Each row is followed by its class; each block has classes of its own.
[  86  225 -122  418   43 -280  249  -99  228  170  -47   35   47   37
  448 -369  210  -11  123   93  -30   41 -498  238 -162 -174 -263  191
  -40   51 -558  248  192]
k_957
[  64  234 -103  371   13 -276  231  -84  253  179  -57   15   14   62
  457 -413  196  -51   80  105   12   32 -439  238 -167 -129 -329  153
  -30   58 -484  279  190]
k_250
[ 185  -74 -168 -271 -269  244  128  158  211  -43 -269    7  182 -125
 -386 -142   20   46 -372  267  -55 -159  219 -189  174 -131   43   80
  105 -221  610   65  -36]
k_250
[ 260   25 -162 -239 -282  207  145  157  244  -61 -228   24  129  -63
 -414 -170   53   -5 -363  396  -44 -117  240 -144  177 -112   -1   95
  172 -234  654   75    8]
k_250
[ 293  109  -52  214  -69 -265  175  -25  278 -261  322  -75  159   74
 -111 -156  407  -37  -76  811   47  565  138  198  187 -221 -290  216
   46   69  277  -83   67]
k_87
[ 341  100 -123  189 -105 -209  150  -50  342 -211  329 -133  101   69
 -109 -161  379 -103 -107  899   64  557  143  157  166 -241 -370  221
   85  129  263  -66   97]
k_799
[ 481  126 -124 -216 -261  234   12  189  148  -51  -41   -2  118 -213
 -231  -75   85   68 -204  483 -100  -89   99   24    0  -17   32  -33
  143  -23  162   21  -77]
k_201
[  82  191 -139  381   -2 -308  217 -107  272  149  -84   -1   13  113
  472 -367  215  -73   74  138   -9   50 -469  203 -161 -126 -375  160
  -48   53 -471  259  165]
k_799
[ 245  -20 -151 -227 -265  258   76  166  231  -25 -190    8  149 -119
 -371 -132   40   35 -336  270  -94 -155  168 -157  149 -102  -23   81
  128 -163  529   56  -83]
k_957
[ 342  173  -92  231  -64 -228  107  -54  317 -211  347  -89  124   76
 -131 -125  375 -123  -84  829   41  530  123  155  179 -222 -312  220
   87  106  169 -119   69]
k_511
[ -55   17 -159  481   36 -106  100 -250  174  143   85  -19   79 -153
  443 -140  108   84   16 -129   44   54 -439  184  -77 -505 -190  235
  -63  188 -856  273   78]
k_87
[ 488  103 -126 -188 -264  200    0  161  149  -28  -35  -20  122 -227
 -255  -27   93   61 -195  490 -118  -95  106  -83   16   30   59  -44
  165   10  128  -11  -89]
k_250
[ 301  162  -93  143 -236  -30   66   92  290 -220  246  -77   60  151
 -299 -162  262   20 -250  865   53  410  222  151  211 -112 -451  227
  101   30  488 -145    6]
k_454
[ 206   -9 -187 -239 -309  210  141  147  237  -93 -218   14  157  -87
 -445 -162   52  -13 -368  351  -49 -103  258 -124  198 -168    7  106
  133 -201  647   73  -21]
k_454
[ 211   13 -147 -230 -255  248  101  136  269  -25 -250   38  149 -108
 -388 -144   38    9 -337  266  -66 -199  198 -178  212 -166   55   54
  162 -201  604  121   -6]
k_454
[ 500   78 -136 -209 -219  221   27  222  122  -71  -86   -5  109 -210
 -226  -37   97  107 -187  373 -125  -40   74  -32   -3  -32  107  -24
   88   19  153  -38 -103]
k_511
[ -79   88 -131  499   70 -138   65 -245  187  187   38  -34   53 -123
  411 -190   68   32   68 -168   42   41 -404  165  -34 -454 -140  151
  -67  219 -753  256   97]
k_201
[ 269   34 -170 -230 -312  220  106  161  262  -74 -249   36  128  -73
 -425 -164   63  -19 -356  321  -54 -153  229 -163  203 -163   37  106
  157 -191  641   73    5]
k_201
[ 280  102 -126  146 -227  -73  122   70  314 -222  234 -136   58  163
 -331 -198  220  -42 -258  831   82  435  237  132  230 -123 -459  262
  117   41  553 -123   38]
k_250
[ 432   75 -126 -195 -278  258   13  209  136  -38  -40    1  126 -230
 -257  -67   82   78 -215  391 -112  -54  123  -12   11  -33   13  -27
  104    0  202  -24 -128]
k_957
[-126   60 -136  477   71 -108  122 -231  200  132   30  -70   89  -87
  501 -176   73   96   23 -168   47   56 -423  191  -42 -499 -167  190
 -131  188 -770  239   62]
k_250
[  98  211 -130  411   18 -255  210 -101  265  183  -57   40    3   21
  450 -362  203  -32   98   70  -22    9 -474  173 -176 -165 -304  188
  -53   64 -565  287  172]
k_201
[ 470   89 -151 -203 -214  245   15  186  150  -23  -29   16  147 -217
 -187  -52  111  109 -210  444 -137  -70  101    9   15  -26   48   -8
  139  -36  144  -13 -101]
k_250
[ 332  122 -112  244 -116 -258  106  -67  286 -223  323 -107  141   80
 -133 -125  382  -67 -122  860   19  482   71  182  231 -221 -384  245
  109  134  178  -87   74]
k_454
[ 277  164 -110  117 -232  -50  159   81  343 -234  232 -103   30  186
 -357 -202  227  -71 -220  884   87  386  213  151  212 -135 -474  278
  148   -2  580  -78   90]
k_454
[-112   66 -169  497   49 -189  102 -278  239   97   24  -41  108  -65
  433 -166  114   41   28  -95   38   32 -416  196    9 -537 -183  221
  -80  226 -738  268  110]
k_799
[ 332   95 -129  121 -249  -51  132   91  278 -240  278 -113   68  125
 -291 -149  238   18 -242  849   66  419  184  134  186 -128 -480  263
  126   54  445 -113    7]
k_250
[ 213    0 -164 -295 -276  269  123  165  205  -57 -235  -12  115  -65
 -435 -189   -2    6 -345  311  -67 -159  210 -133  201 -133   16   86
  142 -175  619   81  -13]
k_454
[ 332  128 -167  127 -251  -39  117   53  352 -223  246 -150   34  163
 -330 -193  220    3 -238  876   56  402  200  210  218 -152 -533  256
  147   48  519  -87   38]
k_201
[ 338  161  -85  231 -104 -208  112  -39  332 -212  329  -85  137   53
  -84 -177  364  -66 -102  813   59  496  148  190  207 -268 -343  207
  103  134  225  -46  120]
k_707
[ -72    4 -160  504   73 -145  105 -266  224  135   68  -59   99 -128
  461 -110  101   81   22 -165   34  -12 -438  159    1 -481 -164  224
  -42  209 -831  270   86]
k_511
[ -79   82 -113  541   69 -125  103 -247  197  185   83  -69   90 -152
  433 -162   80   67   21 -150   29   42 -456  196  -33 -473 -162  184
  -90  213 -847  245   55]
k_957
[ -83   82 -100  504   52 -155  105 -205  188  101   30  -21   42  -68
  444 -179  149   86    7  -72   68  135 -345  189  -28 -484 -174  184
 -116  182 -733  188   65]
k_87
[ 456   97 -142 -186 -245  279    5  152  125   19  -10    3  156 -246
 -242  -59   59   47 -145  364 -155 -130   85  -17   46   -9  102  -28
  147  -20   89   13  -93]
k_957
[ -88   53 -154  486   65  -51   62 -244  187  128   94  -49  153 -122
  480 -116   84   83   41 -132   22   15 -456  194  -29 -475 -169  199
  -85  150 -813  234   34]
k_454
[ 109  211 -140  425   30 -294  222 -104  250  135  -79   29   21   46
  429 -357  209  -14   47   75    6   52 -477  211 -162 -176 -310  188
  -80   45 -559  262  178]
k_707
[ 438   32 -142 -253 -242  250   36  218  109  -38  -46  -18  143 -248
 -264  -38   65  125 -208  413 -114  -50  137   -9   -4  -12   76  -36
  121  -19  189  -30 -112]
k_250
[ 473   71 -112 -222 -230  229   11  186  150  -28  -15  -38   97 -221
 -229  -42   67   78 -191  445 -135  -75   84   29   -6  -30   75  -54
  176   43  120   25 -100]
k_799
[  62  285  -55  413   22 -295  229  -98  272  195  -86   46  -50   53
  440 -435  234  -67  138  134   -4   47 -452  169 -151 -193 -267  117
  -41  119 -512  255  203]
k_201
[ -76   87 -138  451   51 -142  125 -237  209   66   35  -60   73  -73
  413 -166   79   42   48  -48   57   37 -414  206  -44 -499 -163  219
  -75  178 -728  259  104]
k_201
[ 307   94 -101  245 -113 -229  103  -54  284 -207  303 -101  137   68
 -102 -131  359  -97 -142  835   68  529  119  147  221 -263 -346  236
   81  106  216  -74   74]
k_454
[  80  228 -117  414   27 -267  210 -122  253  189  -36   19    7   61
  423 -378  192  -47   96   75  -14   25 -494  185 -157 -151 -288  165
  -27   77 -608  246  182]
k_511
[ 318   97  -89  285  -58 -191   58  -85  304 -166  380  -73  173   17
 -110  -83  361  -73  -79  720   14  493   96  123  228 -256 -282  200
   94  130  133  -67   46]
k_799
[ 317  122 -103  247 -100 -222   99  -95  323 -157  347 -112  144   58
 -126 -124  379 -126  -86  828   22  476  111  143  266 -233 -310  213
  129  119  194  -62   57]
k_454
[ 219   20 -105 -272 -276  283   64  145  251   -1 -212   18  151 -115
 -462 -152  -15  -58 -291  238  -79 -233  219 -208  202  -98  107   57
  161 -201  622  115  -11]
k_201
[ 106  230 -114  377   18 -325  228 -101  283  133  -73  -24   25   77
  440 -371  172  -99   88  168  -11  -16 -518  230 -161 -147 -329  178
   14   81 -504  292  180]
k_201
[ 474   92 -126 -230 -250  273   20  197  129  -49  -33  -15  130 -235
 -263  -43   68   51 -169  384 -131  -80  103   -3   -1  -24  109  -30
  128   -6  141  -21 -101]
k_511
[ 315  119 -136  191 -239  -46  101   22  333 -214  273  -91   73  125
 -266 -164  253  -31 -217  812   44  351  163  106  237 -162 -439  262
  157   51  407  -97   49]
k_201
[ 370  116 -109  204 -109 -229  130  -66  289 -253  329 -107  141   83
 -110 -126  376  -73  -74  856   46  490   80  158  214 -224 -299  214
   99  138  149 -104  111]
k_511
[ 336  173  -98  280  -81 -274   59 -101  332 -144  323  -68  124   52
 -131 -147  395 -121 -102  820   25  451   88  114  213 -198 -344  189
  144  156  141  -61  112]
k_799
[ 245   17 -155 -235 -253  252   76  156  219    0 -235   21  143  -93
 -413 -147   48    8 -317  323  -99 -184  177 -223  184  -53   13   68
  148 -209  560   44  -32]
k_454
[ 226   26 -131 -224 -261  310   60  144  221  -12 -217  -16  126  -88
 -417 -138   14   -5 -301  244 -129 -230  192 -195  215  -92   57   63
  140 -165  462   29  -44]
k_799
[  79  252 -129  445   -5 -245  157 -146  248  213  -40   37   45   12
  448 -340  224  -64  122   75  -63  -36 -519  182 -134 -166 -304  151
  -20   95 -673  235  154]
k_454
[ 491  182 -102 -159 -209  266  -85  155  144   70    8   21  151 -256
 -288  -48   37    4 -163  314 -184 -154   84  -59   57   30  114  -83
  163   16   41  -31  -73]
k_707
[ 327  155 -126  134 -218  -21  107   70  336 -218  280 -104   69  141
 -304 -148  234    6 -203  842   38  376  182  155  192 -133 -439  239
  144   49  457 -102   43]
k_799
[ 419   94 -118 -232 -226  212   18  149  133   -5  -58  -30  149 -196
 -221  -73   99   72 -187  474 -140  -76   95   -7   83  -25   83  -71
  124   -4  178  -16  -92]
k_454
[ 197   -7 -135 -213 -280  217  107  198  237  -89 -250   17  185  -76
 -366 -147   54   53 -378  336  -70 -159  196 -151  190 -128  -19   88
  148 -202  644   53  -67]
k_454
[  82  216 -116  385   -1 -273  231  -84  220  130 -103   15  -21   74
  382 -392  204  -22   80  186   -6   46 -457  229 -130 -184 -349  190
  -49   72 -477  229  167]
k_201
[ 324  175  -76  174 -232  -94  131   68  337 -211  265  -92   47  178
 -302 -182  278  -45 -218  831   53  458  235  158  235 -142 -427  239
   98   22  482 -125   51]
k_511
[ 473  173 -115 -178 -233  264  -18  141  155    2   14    2  137 -214
 -267  -52   72    7 -128  398 -179 -150   51  -45   64   18  125  -58
  147   21   65   -8  -89]
k_454
[ 362  183  -70  239 -115 -218  100  -69  333 -224  349  -78  140   87
 -153 -141  353 -144  -73  830   27  482   90  127  207 -233 -318  221
  109  112  242  -68  104]
k_707
[ 314   65 -118  156 -264  -69  154   87  305 -251  253 -106   16  137
 -286 -154  274   20 -270  851  102  481  255  135  182 -168 -466  281
  115   26  488 -105   39]
k_250

A new block, with new classes.
[ -12  130  -64  154   32  -52   97   21 -283 -116  174  -66 -221    8
   42 -462   53 -129 -123  235  161 -221  167  -57  198   86  116   82
 -837   80    8  152 -174]
k_41
[-239  334 -157   39  358  181  -41 -251   30   56    2   -8  140    3
  136 -180 -140   -5    5  303  -31  239  -54 -364  -90 -206 -181  -66
 -421  -67  176   97   31]
k_842
[  29  -30   39   60  175 -219  -71 -275   11  141 -259  -20  -14  -90
   41 -195  -33   26 -219  360  269   94   -2 -175   76 -174  188  -27
 -283 -123 -173   28  176]
k_842
[ 141 -110  296 -131  -33 -139  168  199 -317 -122 -188 -154  -18  220
   63 -130  661 -152 -202  191  238  -51  -16  326 -313  193 -195  -31
  104  253  -44 -183   92]
k_432
[ -16   -3  326  -35  238   -5  242   76 -165 -100  -19  113  -93   30
  106 -187  388 -110  -92  301  110   19   74 -105 -112  -51 -107 -233
  147  190 -159 -156   13]
k_432
[ -66  220  -13   16  -53   47   45  -97 -225  -74  -33  116 -384  -93
   69  100   40  145  -30  182   57  -99 -105 -131 -114  -40   10 -194
   72  297  -77   34   41]
k_198
[  19   18   66  101    8 -240  -21   -7 -330  -39 -108 -123 -112  -36
  149 -405   98  -44 -264  626  355  -25   45 -120  145    3  284 -191
 -534   43 -150   95  213]
k_602
[  15  -14  129  -18  178  -64   76  120 -120 -113   -8  -10 -101   68
   48  -52  398  -43  -96  236  169  -41  -12   99 -147   55 -166   43
  -54  148  -82  -66   14]
k_842
[ -13  -28   -3   79   36 -231 -147  -40 -229   10 -152 -215   16   -9
   90 -321  146  -26 -279  488  297   44  -17   27   41   12  144   14
 -494  -29  -61   85  134]
k_41
[ -86  224  -32  170   -7   41  -71  -92  -86  -62   88  254 -257 -119
  -30 -256 -176   45   22    9   62  -62   45  -16  270  -20   77  149
 -548  134 -133  133 -238]
k_661
[  94 -134  321  -15   51 -109  228  173 -133  -96  -26  -44   20   76
   77 -134  385  -28 -130  234  164  -62  111   58  -66   37  -44 -167
   19  163 -164  -55  130]
k_602
[ -60  156  -22  157   -1   47  -54  -87  -63  -31   46  197 -183 -107
  -51 -254 -168   73   -2  -19   29  -64   63  -37  247  -75   70  133
 -473  108 -134  100 -198]
k_8
[ -42  286   38  -18  -90   53  -46 -210  -10    3 -188  274 -334 -112
 -124  196   13   85   50  -65   59   41 -200  -20  -57    1   46   30
  127  250 -142   -2 -102]
k_661
[  -1  -37   90  106  168 -202  -33 -214  -47  120 -208 -110   20 -100
   65 -330    2   13 -251  435  270   79   97 -176   87 -152  180  -58
 -335 -100 -151   54  142]
k_661
[-224  398 -144  101  447  273  -35 -194  129   71  136  118  101  -41
  191 -171 -379  -17   83  192 -109  171  -18 -493  106 -278  -36 -113
 -381 -159  101  142   -9]
k_8
[ -96  277  -63  129  188  103  -29  -24    1  -73  -57  355 -223  -34
   -8 -311 -132   76  111  247  239  -76   27  -61  246  -77   36  198
 -705  101 -187   84   14]
k_520
[ -45  327   10   22  -79   51  -30 -174  -73  -30 -118  214 -376 -123
  -95  143   21   70   15    6   61    0 -184  -70  -21   22   80   29
   19  257 -108   59 -120]
k_520
[ -74  236   -6   -6  -90   15  -50 -183  -81  -24 -122  176 -371  -89
  -91  142   22   51   -6  -38   44  -30 -180  -46  -73   -1   54   13
   27  227  -97   39  -83]
k_198
[  15   41   52   93  173 -178  -85 -256   11  115 -205   30  -35 -131
   33 -200  -69   14 -192  323  225  125   13 -174  123 -141  199   27
 -224 -109 -152   31   61]
k_661
[ -35    5  316  -14  231    6  274  117 -225 -142    9   81  -97   67
  157 -245  432 -122 -100  407  142  -29  119  -92  -92    3 -115 -261
   10  212 -148 -129   47]
k_503
[  85 -121  265   11   61 -135  161  168 -156 -116   -3  -56  -31   63
   72 -171  397  -64 -155  234  184  -60   97   67  -60   56   -2  -85
  -78  132 -141  -29   77]
k_602
[ -63  161   -8  169  -38   17  -37  -73 -151  -50   74  126 -208  -75
  -36 -332 -116   25  -62    7   32 -100   99  -32  245  -44   72  103
 -496  125  -95  116 -214]
k_520
[   2  102  -26  101  -42  -52  -39 -104  -79  -10  -55   89 -270  -43
   58 -328 -179   -3  -17  102   87 -178  117  142  181  -23   68  279
 -735   56 -135  123  -87]
k_520
[-239  514  -90  172  447  231  123  -62 -258  -96  269 -163   86    6
  184 -410   31  -26 -167  607  -18   91   94 -593   -7 -121  -38 -312
 -698   46  248  213  -51]
k_41
[ 181  -84  260 -109  -12 -155  183  168 -267 -109 -207 -177  -22  191
   47  -90  646 -148 -189  240  253  -19  -31  289 -306  184 -191   43
   45  226  -41 -159   50]
k_8
[  78  -97  287   18   84 -127  212  167 -158 -112    6  -89  -35   71
   70 -172  406  -52 -144  279  187  -82  124   41  -50   81  -26 -103
 -153  135 -148  -17   65]
k_503
[ -48  316   23   12 -102   32  -42 -174 -112  -47 -125  203 -396  -98
 -104  142   69   76    0    9   77   -4 -203  -13  -50   46   67   24
  -27  289 -108   46 -137]
k_8
[-239  316  -89   68  350  172   17 -130 -120  -12   62 -134  143   34
  196 -304  -57   15  -85  364  -56  128   17 -418  -94 -208 -193 -281
 -374   -7  182   96   84]
k_520
[ -25   23  286  -11  230   13  267  111 -229 -139   31   38 -106   27
  153 -233  413 -103 -111  405  107  -29   95 -139 -126  -33 -130 -254
   73  211 -119 -129   35]
k_520
[ -26  162  -60  135  -48  -55  -61  -76 -165  -50   13   41 -320  -63
   60 -379 -124  -16  -64  184   89 -196  104  100  170   -2   87  306
 -859   72 -104  154 -160]
k_520
[ -30  150  -94  153   10  -65   89   -8 -277 -115  143  -38 -273  -16
   51 -459   35 -134 -110  249  169 -214  138  -59  198   72  123  147
 -899   63  -27  153 -195]
k_520
[  27 -112   78   46  148 -233  -84 -279   75  197 -304  -40   48  -91
   40 -239  -87   -7 -199  268  214   93   49 -145   77 -203  163   51
 -203 -190 -181    2  180]
k_503
[-238  521  -69  170  431  245  131  -66 -265  -93  262 -160   53   -1
  197 -438   20  -17 -160  626  -20   92  126 -561  -13 -110  -48 -291
 -723   60  246  212  -70]
k_842
[ -50  329  -80   68  -24   67  -58 -325   49   97 -244  280 -480 -193
  -70  363 -189  211   54  -46  123  158 -214  -57  -94  -94  -12   65
    9  230 -187  133 -156]
k_432
[ -27   -7  -38  113   90 -189 -117  -53 -198    4  -66 -114  -30  -93
  100 -290   34   26 -214  522  249   43  -11  -89   92  -56  164   -6
 -442  -51  -75  104  117]
k_842
[ -15   -6  298  -16  219  -21  225  120 -234 -153    1   73 -124   47
  126 -258  433 -148 -126  347  123   -8  101  -37 -104   -7 -109 -171
    9  204 -133 -127  -17]
k_602
[ 120 -158  259   -6   32 -162  226  212 -195 -151   44 -101    0   69
   74 -159  406  -65 -148  233  161 -111  117   68  -17   95    7 -118
 -109  136 -128  -30   83]
k_602
[ -93  244   -6  142  163  111   -6  -44  -14  -41  -58  343 -214  -28
  -38 -356 -157   58   89  222  216  -97   78 -111  249 -117   91  104
 -630  101 -200   92   26]
k_661
[-155  243  -67  -13   27   -3 -154 -298  -14    3 -257  242 -399 -151
  -23  136  -32  146    7   70   64   37 -185  -33  -41 -101  -19   56
 -133  236 -219   31  -49]
k_520
[ -13   64  338    0  255   33  301  132 -259 -159   15   40 -104   39
  119 -283  478 -105 -133  434  141  -19  124  -88 -108   15 -118 -250
  -11  263 -124 -127  -24]
k_8
[   4  117  -86  130  -14  -94   85   23 -318 -136  213  -67 -238   -3
   24 -433   56 -135 -126  185  126 -235  140  -38  211  122  151  100
 -852   76   26  164 -194]
k_842
[  75 -185  314  -11   65 -141  244  184 -176 -122   12 -114   12   96
  104 -195  417  -54 -158  266  167  -96  146   65  -70   56  -36 -184
  -77  153 -144  -49  135]
k_432
[ -65  400 -135   78   -4   49  -62 -307   -3   40 -226  251 -535 -183
  -68  340 -134  205   68   92  175  123 -233  -36  -88  -30  -13  161
 -178  243 -155  167 -149]
k_503
[ -40   42  299   13  262   51  238  117 -205 -136   11  118 -113   27
  119 -242  415  -96 -101  366  134   14  110 -109  -71  -54 -129 -258
  100  224 -167 -155  -46]
k_661
[ 170 -110  273 -118  -53 -163  184  187 -307 -116 -186 -190  -14  231
   64  -93  645 -167 -203  210  232  -28    7  322 -303  202 -181    2
   94  224  -30 -157   47]
k_661
[ -35  173  -39  148   50  -15  109   23 -267 -101  157  -62 -200    6
   31 -463   56 -124 -104  231  150 -196  163  -77  194   82   91   62
 -804   73    8  142 -167]
k_503
[-156  336  -95   14   55   22 -168 -260  -72  -49 -197  260 -453 -174
  -17  135  -10  121   16  140   73   50 -216   -5  -36  -27  -39  158
 -248  266 -178   65 -136]
k_520
[   3    8  -46  137   -1 -266  -82  -21 -319  -36  -44 -149 -128  -32
  166 -364   49  -14 -270  608  368  -52    7 -153  153  -15  302 -193
 -625   21 -136  146  230]
k_41
[-125  257   13  126  157   86   11  -45  -46  -75  -65  272 -228  -19
   10 -367  -54   64   53  323  264 -111   66  -92  187  -62   49   94
 -753  137 -196   84   32]
k_198
[ -81  283 -139   76    4   28  -77 -346   77   99 -212  238 -471 -202
  -48  347 -229  229   73   14  147  129 -199  -81  -63 -116   -8   80
 -107  185 -195  159 -119]
k_41
[ -97  217  -54   50  -10   73   56 -163 -205  -52  -17  179 -369 -137
   81  103  -41  194   -1  157   47  -47  -90 -218  -71 -106   23 -237
  102  267 -103   41   25]
k_520
[-165  320  -17   11   64   33 -123 -284  -29  -26 -232  291 -444 -158
  -26  115  -26  128   21  138   83   46 -205  -52  -44  -89  -29   43
 -165  285 -216   41  -71]
k_432
[-227  301  -95   41  382  184   12 -212   28   60    4  -56  160   19
  167 -219 -175   -4  -15  297  -67  191   25 -353  -52 -225 -193  -90
 -392  -87  167   91   29]
k_198
[-226  411  -85   14  385  215  -22 -234   26   28  -47   20  143    1
   84 -223 -118  -47   26  313  -61  223  -53 -307  -79 -167 -209   15
 -401  -34  190   59    9]
k_602
[ -41   70  247   21  270   18  256  104 -216 -167   43  138 -158   -6
  126 -192  406  -90  -83  419  143   30   77 -140  -83  -27 -117 -193
   21  215 -134 -112  -68]
k_602
[ -48   46  307    3  247   24  253   90 -204 -108  -12   42 -114   34
  138 -275  418 -128 -128  407  154   -3  110 -135 -117  -28 -114 -256
   10  207 -150 -115   12]
k_520
[  18  -20   94  -32  189  -62   64   40  -40  -28 -111  -17  -69   69
   17  -11  328  -63  -79  142  175   -7  -36   73 -176    4 -197   85
   14   82  -87  -80   49]
k_503
[ -68  325  -90   55  -15   12 -102 -312   74   61 -269  274 -498 -207
  -80  328 -141  182   52   38  155  144 -245  -13  -80  -64  -20  198
 -146  225 -202  149 -143]
k_198
[   8  -33   -3  147   16 -254  -39    3 -319  -13  -87 -188 -102  -13
  181 -406   49    1 -285  636  385  -43   67 -140  156  -52  258 -247
 -586   18 -173  116  220]
k_41
[ -60   19  318    3  263   44  294   95 -252 -126    1   52 -105   46
  158 -293  427  -86 -133  405  135  -27  156 -155  -92  -66 -119 -365
   70  238 -174 -148   17]
k_520
[  -5    9   63  135    1 -217   -9  -17 -328  -20  -91 -182 -131  -30
  174 -405   97  -11 -301  634  355  -23   66 -157  122  -54  256 -254
 -495   54 -151  101  197]
k_198
[ -49  320  -36   57  -43   52  -38 -291    6   83 -271  186 -476 -156
  -58  275 -132  191   17   51  151  108 -172   -2  -99  -71  -15   47
  -71  266 -196  127 -120]
k_41
[-109  256  -36  112  125   91  -39  -78  -22  -39 -115  314 -212   -5
  -37 -335  -96   25   70  231  254  -74   13  -65  202  -96   65  138
 -717  116 -195   91   49]
k_602
[ -26  -22  275    0  200    4  269  100 -240 -129   60   17 -136   59
  123 -209  390 -123 -118  307  115  -38  137 -109  -90  -18  -80 -287
  104  193 -110 -119  -23]
k_198
[-259  531  -95  171  406  230  125  -96 -304 -114  250 -169   45    9
  204 -407   46  -46 -181  611  -20   99   65 -575  -26 -129  -61 -316
 -713   60  242  204  -82]
k_602
[-232  320 -105   13  361  224  -22 -238   50   77  -29   43  168   23
  137 -178 -207  -12   42  190  -95  231  -31 -334  -59 -235 -217  -91
 -261  -76  161   43   62]
k_503
[  -2    1  -27  100   27 -233 -156  -47 -235  -18 -176 -192  -31  -40
   83 -288  162   11 -254  590  329   60  -40   38   16   29  130   81
 -541   -4  -50   97  144]
k_432
[ -49  292  -43    4  -90   27  -71 -200  -60  -13 -118  214 -376 -108
 -112  178   -1   40   43  -33   79    6 -193  -22  -58   68   59  104
  -35  206  -83   47 -147]
k_661
[-233  538 -105  167  414  217  117  -94 -266  -94  211 -173   33   -2
  170 -392   31  -40 -176  614    6  101   59 -569  -39 -116  -55 -239
 -724   52  244  208  -70]
k_198
[  15   -7  -14  154  -42 -248  -67   33 -355  -62    2 -171 -156  -34
  190 -403   47  -42 -275  584  315  -87   58 -139  183   12  296 -186
 -571   23 -130  134  175]
k_520
